Questions about the matrix below.
1) Give the entry in the top-left corner.
2) Give the entry just right of 507.
3) Give the entry just left of 791.
4) Give the entry just right of 445.
5) Give the bottom entry of the column that holds the smallest entry.
6) Give the bottom-right entry.
7) Give the entry just left of 14.
8) Give the entry directly above 574.
[[ 268  507 -787  -44 -693  425  445 -609  481]
 [ -13  -12   35    3   33  -11    5    8  -12]
 [-278 -484  791   38  703 -402 -395  574 -454]
 [ -11  -18   31    3   27  -18   -9   14  -20]]
1) 268
2) -787
3) -484
4) -609
5) 31
6) -20
7) -9
8) 8

Questions about the table below. Counting starts at 0.
1) Find the entry just right of 14.0.
2) Find the entry in row 0 and column 2.
3) Find the entry in the bottom-left corner.
4) Find the entry directly below -14.0.
5) Find the entry directly above 1.1.
6) Find the bottom-right entry.
7) Find the entry directly below 18.7.
8) Find the entry in the top-left corner.
[[ 14.0 -14.0  36.7 -44.6  39.2]
 [ 42.7  11.4  -1.9  14.5 -36.5]
 [ 23.9 -11.4  36.4 -40.6  30.8]
 [ 60.2   7.5  14.3  -3.3 -26.9]
 [-44.6   1.1 -24.0  19.4   1.8]
 [-47.3 -11.0  -0.5 -12.1  36.6]
 [ -2.6 -13.6  27.3 -36.0  38.9]
 [ 42.3  -1.2  25.2 -21.5   1.2]
 [ 53.7   4.5  18.7 -10.0 -16.9]
 [-59.9  -8.0 -15.4   4.1  26.3]]
1) -14.0
2) 36.7
3) -59.9
4) 11.4
5) 7.5
6) 26.3
7) -15.4
8) 14.0
